Each row has a hidden value. The values are split into ranges, and the grade after each row names the range that its value falls in. Each part has its own value, ranges and names.
[ 204   32  -34 -106 -149 -158  169  -65  261 -222  139 -191   66  179
  -12  178 -290 -182 -193 -145 -125   -5  -76 -148  -46  -68  -70   48
  288  212 -291 -254   39  -67   99  264   98  128  111 -252 -257  101
  -45  -58   51  -42  164  -48   98 -115  -25   89 -207 -244   74  213
  110]
Y
[ -99 -332  -50  -67   19  234 -390 -255  211  273 -206  -76  238   62
  266   45   71   59 -320 -225  135   47  -11 -184  208 -167  105  -56
 -176   66   93 -282   12   26 -153 -149  -20  197   97   26 -166  111
 -201 -151  170  306   72 -146  145   21   10  171  321   52  -28  212
  -94]
S
[-240  -66   94  -57   98 -147   77   46  153  190   98  -43   22   34
 -243   31  300 -173  -15   -8   88  -32 -118   29 -111 -255  -59  161
  127  185  -42  -77   68 -209   70  249  233  243  118  125    6 -141
  162  267 -135 -110   69   83  458  156  -47  367  197  -30 -206 -147
  -61]
Y
[-337 -118   55 -205  104 -119   42 -115  -12  188  -84 -142 -149   -2
 -235   26  149 -152   60  -68   29  -13  -46    2    3  -71  -19  278
   73   13 -117  157  -78 -167  -23  -45  295  301   88  149  190  -70
  193  190   58  174  -19  146  355  132  -56  300   21  -21 -324 -217
    8]
F
[-123  311 -196  -51  -62  311 -190  -72  -26  -63  172  152 -181 -207
   30  179   54  166    8  164    2  255   51 -111  151  -36 -125  391
  195   -4   58   31   97 -145  -54 -304   58 -259   49  132   42  -99
  108 -137   39  -51  -12  -80   55 -113  237  325  226 -233   29  259
 -163]
T
[  49 -259  -32 -129  213  238 -308 -125  246  220 -133  118   96  197
  409  108   40   65 -340 -207   83    9  -90 -303  121 -227  193   56
 -117   84  139 -149  120  -78 -135  -33   18  303   51   64  -25   45
 -325 -288  161  165   27 -109   38  195  105  201  270   45 -109  105
 -117]
M
[ 137  297 -114 -314 -229 -190   66 -124  263 -109   18 -138   54  156
    9  162 -290   10 -285 -223 -123 -100   73 -133  107 -108  -24   67
   94  183 -157  -43  -71   18  161  297  138    4  129 -132 -124  129
   72 -174  -38  -89  137  227   64 -119  -95   25 -209 -181  -39  215
  -16]
E
[ 160  294  145  -25  -60  -36   -7 -191    8 -117   95  -53 -372  -70
  114   14 -160   18 -115 -220   38   68   52 -245   86  -41  125  -91
  -65    3  -43 -148 -215   35  -59  -53  -32  -11 -150 -131 -210 -143
  160 -229  365 -176  139 -159  -80 -169   35  295   26 -275  -43  103
  170]
L
[  44   84  -83   32   13  -55  -37 -183  243  -24  -50 -126  -85  -63
 -226   83 -200  -35  -95 -318  -79  140   60   47  142 -246 -201  -91
 -111    3 -117   41  -38  122   21 -227 -114  -36  -51  -88 -196 -172
  167  -59  105 -151  187 -264 -126 -121  126  382 -140 -220  191   12
   85]
R
[ 100 -146  -71  -44  -43 -144   66 -115   42  211  -32   25  -61  -44
 -446  -58  -90 -123 -141  -38 -147  -11   31  250 -215 -355 -481  236
 -288  137 -260  156  -65 -178   54 -225  157   21 -100 -103  180  -48
  462 -127  269  194  -47 -153   72   52  115  396 -273 -278   32 -304
  121]
X
[  -5  194  185  257 -232  111  140  -73 -126 -170  -97  229   29  -82
  130   72   71   29 -135   -1   27  -40 -151 -175   57  -53  350  133
   71  -31   75  -11  -70   95  140 -107 -158   60  -46   53  -66   34
 -255   -3 -279  101  132   88   -3  -59  -55  100  266  -57 -119    9
 -141]
Y
[ 102  118   16   89 -166 -174   47 -303   19 -103  125 -162 -234 -210
 -174  114 -121   42 -198 -269  166   28  167 -325  -39  -43  -25  -62
  -56  127 -132  -78    3  129 -105   18 -160  -87 -172  -71 -227 -138
  249   16  254   60   33 -386   93  -20  119  271  -28 -323  218  153
  242]
C
[  11   11  -59  209  -67   19  174   84  -30  -95 -115  122  -59  117
 -181  361  315   15 -251  -73  233  206  -14   83 -132 -331   23  178
  202  258  -15  -64   13  199  -29  161  -95 -315   99  -45  -65  -96
   19  -47  -42  390  194 -208  336   31  115  137  247   59  265    9
   -4]
L
[ 110  -29 -201  -43 -180   68 -148  -57  138   47   70   30   44 -261
 -160  -28 -110 -187  130  336 -208   42   61   45  -89 -207 -231   54
  147   11 -134   64   29  -21  -88 -176   91 -357   63   86  186  -47
  235  174  193  -69 -188 -328 -242 -200  195  211  140 -161   45   60
 -173]
R
[ 135    5 -166 -296 -238 -222  157  -75  225   -4  -70  -24  107  119
 -186  227 -149   11 -254 -126  -37 -197  120  -22   -2  -50  -45   49
   13  194 -194    8 -198   45   97  340  130 -206  214  -55   69  172
  276  -60   48  329   99   91  166 -137  -11  -76 -214  -42  107   99
   81]
C
[-147  -54   37   51 -169  149  186 -121  264  -85 -204  215  360   51
   91 -107  -43  161  -96   60   64  116 -306 -132  174  -49  213    8
 -186 -121   88  -37   -2 -169  110 -174 -233   16  202  257  188  134
 -438  115 -207  168  242  256  -49  121  -97  176  -45   13 -254    4
  -95]
E
[  -7  333 -129 -203 -121 -139  177   -2  230  -78  -10  -57   78  273
 -233  139  -31   41  -51 -416   61   47  114 -274  301 -170    0  139
  231  -99 -121   -2  -47    9  123  243   55    5  181   52  -29  -17
  -49  191  -16 -270  265   97  272 -116   -6  145 -194  -48  -13  267
  -51]
M
[ -30  168  -69 -133  -50  -57 -182   11   -3  257   81    7  101  -79
  -66  114   47    7  277  428 -166  -53  -20  182 -169 -250   88  134
   20  209 -137   66  106   58  -75   82  -60 -178   -5  144   73  -51
  239  120 -112 -276   87 -149 -112 -203  205  283   34  -84  250   79
 -196]
F
[   5  -32 -135 -141 -121 -134   21  -22   97  173 -141 -128  205  149
 -133  297   50  -43  -91 -128  -10 -201  155  121  143  -39  117  -72
   37  225  -86 -112 -289  238  103  253   28 -270  158   24  -95  102
  234  143  -43  358  281  -52  172 -195   46 -102  -77   36  324  150
  -17]
Y
[   0  166    5   -1 -252  -82 -147    3   54   41  234  115  -90 -307
  -51  -67  225  165  -25  179  183 -168  133 -267 -232   55  -60   70
  -44  -62 -247  144   85 -138 -252  166  -31 -242  -19  112  -73  -41
  491   76 -186   42  -87 -257   71 -133  251  112  239   18  258  -51
   24]
T
[ 281  -60  -48   56  -90  -48  152  126  100  -38  -68  280  -46  115
 -122  276  143  -16 -341  -94   72 -141   53   84 -260 -276   -8   68
    5  229  -55   26 -149  134    1  233   29 -226   63 -121  -32   10
  240 -258   -1  423   78 -214   93 -107  134  -37  113   96  257 -125
   70]
K
[  94    2  -17  262 -118  -14   31   37  118 -217 -180  152    0   98
   52  169  147 -185 -186 -113   23   72  -55  156 -104 -338  169 -143
   76  217   59  -53 -107  315   78  -60   -2 -115   67    0  -61 -109
 -107  -52 -112  113   96 -148  -61 -272  -10   48  281  127   71  -37
  -91]
R
[  -3   83  -37   13 -153  -51   77 -286  -52    2  -48 -172 -326 -236
 -280  126 -127  191 -249 -308  165  237  222 -210   85   -2 -140  178
    5  -62 -177   11 -131  110 -172 -103 -176 -322 -126 -209 -275  -56
  305 -232  265  200  154 -315  124  -12  227  292  -10 -268  222   74
  239]
X
[  88 -503   50  -60 -146   63  -77 -252  155  316 -333  -50  375    6
  168  -90  -97   27 -330   60  -29  -46  -91 -173  -49 -111   70  -20
 -213    0  -80 -247   12  -44   -2   24 -152   16  123 -150  -36  350
 -176 -142  138  381   72   10   69   92  -18   53  124   59   -6   30
  -46]
Y
[  31  168   -2   32   62  -24    8  -86  238  -49  -50   -9 -150  -29
  -69   89 -222   -3 -103 -245   -5  205   53  -85  164 -202 -146  -11
  -95  -21  -96  108  -14   49   56 -161 -134  -88  -56  -46 -154 -184
   41  -68   35 -165  231 -252  -63  -49  153  435 -181 -216  234   12
  101]
F
[ 168  270   52  -29 -156 -222  161 -126   30 -145   72   28 -173  138
  -40   51  -71  -14  -57 -272   74   -9   41 -320    9 -103  102   99
   96   -4 -200  -63  -64  -72    1  137   14  149  -53  -42  -11  -13
    5   26  183 -219   68  -95  155 -163   -9  222  -34 -192 -102  167
  125]
E
[ -19  183   36  -52  149   50   69   22  215  105   41   93  -74   33
 -181   49 -254  -18  -94 -110 -125  134  -38  255   44 -258 -299  222
 -194   88    9  171 -105 -191  157 -307   22  112 -116   -9  -91 -122
  109 -194 -103  -41  258 -107  -80   65  150  473 -373 -289   92 -193
   74]
M
[  35 -246  -61 -154 -163  -69   99 -310  -48  225 -354    7  223  126
  -72  -59   49  288 -251  -31   41   30  -86 -200 -206 -189   95  300
 -237 -101 -158   64  186  -68  -67  -32 -222  114   78  -64  196  345
 -117 -236   91  285   58  252  136  184   32   57  -91  122 -100  -75
  -26]
R
[ 165   52 -176  200 -102  -25 -127 -164  -92  213   96  192  124 -168
  -92  -20   91 -201  238  243 -291 -284   64   95 -215 -212  -80   87
  -40  235  112  -23   53  -81  118 -353   31   95 -201  263  254  -35
  108  322  112 -217 -323 -310 -192 -212   59  149  309 -294 -111  165
 -211]
M
[ 160  241 -330   36 -200   17  -88  -35  188  -34  178  214   92 -171
 -209  102  106  139   45  186 -160  -41    2   53 -127 -241 -248  140
   78   70 -135   85  224 -102  -58  -36 -101 -319   64  112   88  -60
  273   28 -120 -269  -96 -178 -174 -180  236  192  260 -176  133  147
 -192]
M
[ -11  144 -113   -7   56  267  -90  -91   62   39  120  -98  -91 -278
   78   48 -104 -148   43  264 -253  103  101 -126    6    3 -211   91
  259   89  306 -127  108  -73  201 -292   74 -206   19   50  -36  -99
   50   85  174 -167 -118  -54 -106    4   81  119  164 -241  -29  239
 -214]
S
[ 204  204  138  -14   11 -131   59 -106  200  -66  168  164 -185  -28
  -90  158 -280  -12 -103 -167   52  -40  -45  -49  -54 -243   56  -20
 -160  157  -69   70  -83  -27  -73   12 -113  193 -174   40  -56 -165
   83  -78   80  -79   96 -404 -106  -53  136  469 -146 -306   82  -15
  195]
Y
[  24   89   52  209 -315   83  225 -209 -296   63  -97   61  167 -109
 -118 -105  133  112 -109   66    2  -89  -94 -217  -33  -53  140  286
  -44  -73  -20  -30  -18  -57   69 -184 -209  -44 -150   52   29  159
 -114  105  -15  281   82  104   19  238  -37   28   92 -220 -174  -47
 -117]
X
[   3 -231 -190  165   26   54 -165 -212   52   15  -58  252  -50   68
   96   97  264  -98 -111  -94   69  112  -41  -45 -174 -306   55  158
   19  276  161 -187  121  -77  -56 -308  153  257    8  190  232  -56
 -195  -62  262  -11 -278 -206  177 -176   24  258  531  -54 -317  208
  -77]
K
[  30  127  295  196  -75   42   71  -15 -351   76  -72  223 -101  -55
  232  193  159  -60  -74  202   82 -202  -61 -121 -134  -46  423  178
  -40  212   71   11 -139  121  109   29  -87   59 -176   72   -7   13
  -48   24 -116  369   97  -78  153   24  -23  109  204  -86  105  -62
  -35]
Y
[ -10 -241   95 -178  222  221 -177 -217  148  228  -95  100  -45  -21
  416  172   18  119 -321  -59  123 -123  -40 -433   24   16  315    6
 -135  138  325 -170   63  -66  -62   60  -34  259   55  101    4   53
 -183 -238  217  307  -52  -13  136  251   12  113  297   32 -139  144
  -12]
E
[  64   72  -36    4  -31 -201  134 -223  -66  139   13   20 -163  -50
 -362  135 -158  134 -142 -187  -34  -16   83  144 -245 -205 -114  321
 -225  216 -118  204  -26   -2  -45 -198 -120  135 -284  -48  -44  -24
  263 -259    7  113   68 -236  -33   42  230  320 -275 -299  141 -143
  193]
M
[  64  150 -173 -185 -283 -295  207 -192  -71  -18 -154  -81  -60  166
 -106   55  -23   64  -80 -236   -4 -118  189 -187   57  108   94  180
   60    5 -219   58 -258   -7   59  100  102 -147   49   31  166  201
  137   40  153  185   50  173  151 -159  -20 -137 -139  -80 -125  125
   77]
S
[  93  128   89    3 -248    0   84 -182  -94   37 -272    1  113   -9
   23 -112  -89   36 -248   86  -93   81  -53 -146 -124 -255 -104  245
  -81 -128  -68  137  160  -51  193 -149 -126   53   15 -122  132  223
 -144  -85  -46  117   -9  272   75  135  -93  122  -51  -13 -110  -99
 -180]
C
[  66   99   91  289 -116   25  135  -45 -202 -105 -148  104  -54   56
   18  164  148  -16 -138 -117   -4  -18  -51  -46 -144 -149  242  191
  147   66   32   32    4  196   51 -127 -148  116 -123  -56 -108   16
 -171  -90 -197  168   83  -74   -2  -58   61   -7  217   33   44  -47
  -98]
X
[  20    8 -140   46 -136  -56  -30   32  -37   35 -134   79   20  168
   -3  299  217   29 -252  -69  161    7   85  185  -52 -201   76  114
  -48  343 -132   -7 -193  201  -44   95   34 -331   37   16  -69   23
  166 -135  -60  545  223 -163  193 -111  122   15   66    9  340   -2
   33]
M
[ -80  296   25 -302  -28  -39 -182   29  173   53   82  156 -156 -132
   27   21  -27  134  197  289    0  -28    9   76 -140  -66   88   41
  -92  -73  -45  331  -36  -86 -196  -18   16  -76   98  270  224  -78
  303    1 -147 -116  -14  -48 -171 -256  199  238  -16  139   42  -99
  -68]
K
[   7  -22  130  -20 -194   74   93 -186  -47  186 -268  -22  340   27
   80 -123 -165   44 -152  168 -135  -18 -157  -87  -68 -163   31  253
 -164  -65  -73   37   93 -104  177 -174 -195  180  -17  -79   -9  315
 -278  -42 -153  198  162  231    2  175 -120  121 -181  -83  -65  -65
 -132]
F
[ 171 -103  106  263 -312    2  432 -204 -213  -57 -248   24  100 -159
  -80 -133  -23   10 -191   98 -130  -49  -73 -321 -273   31   85  254
  146 -178  -39  -20   68  -10  183 -114 -267  -77  -75 -215  -48  291
 -201  -30  -53  202   -8  150  -51  158  -54 -149  112  -55 -152 -106
  -53]
R
[ -10 -146   -9  -76  -87  -63   78 -146   65  276 -156  -37  -53 -161
 -409  -67 -169 -119 -111  -72  -73   77  100  186   58 -276 -231  141
 -171   10 -127   86 -324    6   12 -183   92 -233  -73  -72   43  -35
  329  -54  270  172  102 -205  -10    5  100  389 -121 -246  -48 -221
   75]
R
[ 147  218  -86 -297  -32  -88  130   19  139  -90 -136  314 -227  153
  120  200  -37  107 -206  -88   65 -185  113   47  -32   43  109   44
 -190   59   61  300 -412  -49   66   20  160 -191  133  167  286   89
  240 -234   47  521   60  146  -26 -139   14 -112 -161  110  -51 -152
  139]
R
[ -60 -191 -149 -177 -194  -78   58 -334  -32  233 -321   -5  259  203
 -238   73  135  475 -343 -196  161  166  -69  -87 -184 -290   77  448
 -182  -48 -143   31  270  -36 -163    6 -271  164  111  -70  130  355
 -121 -366  -47  259  123  257  288  153  141  124  -37  176  -57   18
  -59]
C
[ 169 -428  -55 -114   -1  105 -138 -250  367  256 -324   93  254   -1
  305   84 -171   93 -470  -78   25 -111  -49 -291   21  -68  -74    1
 -175  -14  -29  -41   99 -183  -84   52 -173   85  148  -82    5  331
 -246 -188   56  536  -96 -154   50  257    0   57  289   33  -25   60
    2]
E
[  81  254  145   35  134  157  109  229   -8   -2  -65  246 -158  173
  142  256   99  -16 -212  -34  113   55   14   12  -32 -229  140  180
   88  113  208  110 -150   80  108   50   -3 -100  -24   24  -79  -91
  -80 -170 -144  279  258  -88   88   93  125  103    9   76  187 -133
  -61]
M
[  43  117  233  172  -73  268   37   60  -28 -268  -17  188  -49   13
  348   47  -81 -145 -102  150  -81   50 -285 -102   70  -61  292   42
   70   17   25  -46  -91   12   94 -196    9   90   -5    6  -25  -57
 -279 -131  -91  189  163   52 -194  -20  -27  150   65  -89  -98 -101
 -119]
E
[-264 -279  121 -197   -2 -170  -97 -108  -48   33  128 -323 -247  -71
 -129   62  237  -90  -11  125  165   33  -74  -57 -427   12   71  141
  146  192 -301  -59  128  -55 -356  197  251  255  109  -48  -40  -70
  417  -49  139  289  -78  -41  357  -29   98  158   78  145   -9 -175
  153]
S
[ -36 -452  -93   72  138  157 -167 -245  232  148 -285   47    8  -15
  240  169  159  -57 -221 -180  100   91   -2 -286   90  -80  119  -93
  107   67  213 -296   53   21  -87  -66  -43   69  189   41   25   30
 -272   -5  306  198 -146 -229  219  -16  -17  128  673  109 -180  282
  -52]
S
[ -68  -11   85  258 -207   62  299 -140  -42  -90 -171 -170  230  -79
  -97   75 -165  -62 -198   21 -102  111 -104  -95 -124  -84   97  233
  276   96  101  -23  169  152  174 -135 -272   68  -76  -91 -240  145
 -432   82 -365  196  140   19  -55  232  -14  -32  -29 -106    8   19
 -150]
X
[  41  -16  -46 -201 -134 -197  218   58   24  143 -131  218   73  232
 -211  253   96   41  -48   -1  109 -181   74  146  -60  -70   78  191
  -93  171 -175   59 -346  -46   69  246  107 -164  175   91  240  165
  280   44   30  482  197    3  353 -218   23   34 -188   65  158   -3
  147]
C
[ 145  359  -15  -86 -149 -139  181 -191  141 -305  231  -54 -267  -25
  -72  142 -181  105 -290 -331  136   60   69 -436  -41  -95   66  103
  119  132  -59  -35   75   26  -37  179  -27   52  -87  -70 -227 -119
   44 -184  125 -168   83  -79   64   47   47  206 -128 -307  -35  181
  172]
F
[-202 -111  245  -31   -3  -22 -154   20  190   85  170 -161  -71 -180
   99 -272   41 -427   -5   92   18 -163  -11  -52 -117   30  -88 -140
    8   85   24  -59 -190 -239  -10 -100  428  317  -15  152  -91 -129
  206  294   -5  133 -134 -108   85   -5 -117  157  129  -41 -287 -243
   10]
S
[-103  170  122 -248   62 -122 -210   13   71   89  201 -125 -227  -81
   75  -11  194   74  -27  -13  132 -144   86 -324 -195   24  110   66
   79  -92 -113  184  178  -90 -209  247  121  203   21  106  -70 -103
  351   19 -173 -116  -45   14  129   40  229  105   88  195   78 -160
  -60]
Y
[ 149  110  -32 -105 -168   -9 -207   80  155   -8  206   91  -43 -149
   63   -9  -55   58  -29  323 -103   -4   -8   -1 -298 -121 -107  123
   55   28 -290   95  156 -107 -188   94   27 -196   30  -79  -62   18
  334 -234 -167 -148  -30 -189 -200 -246  339  169   62    8  279  -67
  -88]
C
[ -86    1  154 -172   86  -65 -106   69  187  -67  102   -2 -278   12
  202 -148  163 -158  -28   38   46   -8 -116 -174 -183  -53   99   -3
  103  -62 -115   60   -7 -214 -147  107  331  233  111   62   43 -130
  161  -71   11 -132  -70  113   43  -44   33  175  208  159 -311 -274
  -20]
F
[  90   57   22 -119   21   63 -216  201  322   60  151   26   54  -69
   -4  -41  -64 -139  152  266  -86   21  -11   -1 -137 -186 -256  -16
  112 -164 -287  156  137 -157 -163   28   35  -88  125   -3  -69  -66
  252  135 -133 -152   54 -367 -144 -201  276  263  -52   99  359 -107
  -82]
R
[-303  -19  123 -133   91  -84   18  -19  124 -142  111  -41 -359 -100
   87 -218  227 -221  -12   43  203   99  -38 -303  -71   86  -14  -32
    1  -41   49  111  -38 -293   24  -71  426  100  154  337  340 -256
  196  278  189  113 -154  232  292  168  -55  236   34   56 -425 -288
   51]
Y
[   5   39   59  140 -158  132  113  -61 -159 -195 -197   43  -67   26
   -5  231   91   89 -226   -9   69  235 -138 -244  -12 -159   27  355
  227 -117 -265   69  232   80  -15   -7 -179  -65  114 -217  -29   64
 -132 -165  -68  299  136   39  256   69   76  187  121   26  181    4
  -76]
E
[ 191   73 -131 -204 -196 -269  103 -109   32  317 -189 -104  236  146
 -160  128  -42  -87 -101 -101 -149 -396  242   61  -15  -86 -107   51
  -71  158 -157   -6 -278   38  237  221   67 -110   45  -82  -46  286
  298  154   33  252  116   33  189 -152 -126 -149 -143  -85  167  110
   18]
R
[  97  228  184  290 -100   69   62  -31 -280  -81  -71  195 -118   -3
  337   93  167  -45 -133  103   -7 -100  -94  -81 -114  -41  326  122
    3  156  101  -33  -98   65  161 -137  -85   30 -183   20  -78   22
 -149  -94 -165  203   90   41  -28   -3  -29   20  278 -102  -19  -69
  -98]
C
[  79  -20  162  397  -67   39  174  -59 -498   43 -139  115  -92   41
   26  117  312  -59   77    2   19 -143  -16  -39 -234   48  298  264
   90  -15  -59  -33 -140   98   29 -297 -168  148 -247  -61 -124  107
  -28   38  -53  384  121 -206   75 -129   92  -74  194    7  161 -100
   41]
R
[  98  -25 -197 -207    4 -121  112   24  163  -59 -163    0  -80  267
  -77  276   54    6 -169 -150   14    0   72  157  -29  -96   41  -46
   22  171  -36   39 -238  127   13  134  111 -286  223   35  184   23
  217 -129  158  418  156   58   46 -116  113 -111 -144  156  121  -52
   53]
E
[ -20  -31 -158  -22 -124 -133  198   35  -35  116  -48  131  170  237
 -302  331  239  108    1 -152  127 -229   74  147    0   -1  129  185
  -29  212 -172  -18 -275   48  -10  150  -17 -130   84  137   36  102
  253  126  -94  518  286 -140  285 -182  121  -64 -139   12  310   78
  133]
S
[ 228  118  135  213 -112  118  163   24 -114  -91 -160  210  -70  -26
   75   51   96  -31 -209  -16  -43  -68  -39 -315  -76 -128  -50  181
   96 -196  -85  105   82  -28  149  -34 -139  -29   -7 -170   -7   54
  -52  -49  -27  190   10  -16   90   78   -1   46  191    8   85  -99
  -88]
X
[  35  102 -149 -110 -168 -181  106  -39  133  -26  -19 -228  179  294
  -64  106 -102 -143  -66 -195  -87   13   44  -59  149 -111   -3   90
  202  185 -243 -175  -89   18  137  176  135  -44   92  -52  -98   91
  -55  130   25  -46  247   51  142 -109  -18   35 -231 -177   58  217
  -32]
T
[  61  162  -17    7   93 -126  130 -107  130  162  -71   47  -99  -42
 -249   69 -187   24  -83 -181 -134  -18   84   77   -5 -209 -230  131
 -196   55   12  235  -32  -66  175 -179 -116   30 -154   18   30  -98
  171  -35  -50  -92   99 -126  -68  107  139  344 -225 -246  103 -141
   53]
T
[  38 -124  -10  244 -216   24  373 -159 -163 -122 -228   82  167  105
 -167  -50  171  103  -21   47  -73  134 -277  -94 -183  -90   78  288
   92 -151 -164  -89  153 -115   75 -202 -261   60   75  -83  140  199
 -253    4   -2  143  127  221   70   58  -21   38   55    3 -178  -57
  -55]
X
[   9 -148  -89  168  127  226 -352 -143   64  275  -41  -49  116  -20
  262   91  108 -242 -145 -100  -75    4  112 -202   96 -254  -43   60
  152  231  260 -303  150   28   92 -227   96  202  -92   43 -182  -51
 -254   97  152 -107 -138 -331  125   11   33  198  512 -166  -24  336
 -255]
X
[ -61  159  229  216  -49   74  -15   32 -416   92 -158   -9  -45  101
  204   -5  267 -173   38  182   32  125  -44 -136   -5 -241  286  167
   46   72   14  -88    1  176  207 -102   -9  -62 -108   33   57  -77
 -142  153   69   20  206   91  217   23   -2  209   72  -24  107  -41
 -222]
Y
[ 276  351  -22 -200   39   28  -21  126   75  158   58   92    1  180
  239   88  -52    0 -218 -126 -162 -419  192  -70   98   25   45  -34
 -152  108  142   57 -324  -35  263  107  150 -112  -81   24 -111   66
  261 -169  -58  182  203  126 -168   25   75 -215 -227  -78  172  -69
  -78]
T
[ -46 -221  -20  264   86  283 -120  -99  124  -81   53  135  -71 -163
  338    1   63 -223 -117   -7   26   73   47 -435   23   72   64  -12
  170  115  336 -252   99  -83  107 -334  120   87  -14  174   -9 -128
 -293  109  177   29 -214 -270   46  -26   61  103  411 -110 -130  261
  -84]
L
[   8  -66 -132   57 -174 -209  -30   58  236  -60   90  188  116  -30
 -227   76  132   37  218  221  -31  -37 -119  154 -347 -205   71   23
   65  113 -313  142  187    3 -263  120 -100  -70  113  192  193  -74
  187  145 -280 -203  -54 -308 -149 -364  293  193  148  139  188  -31
  -56]
S
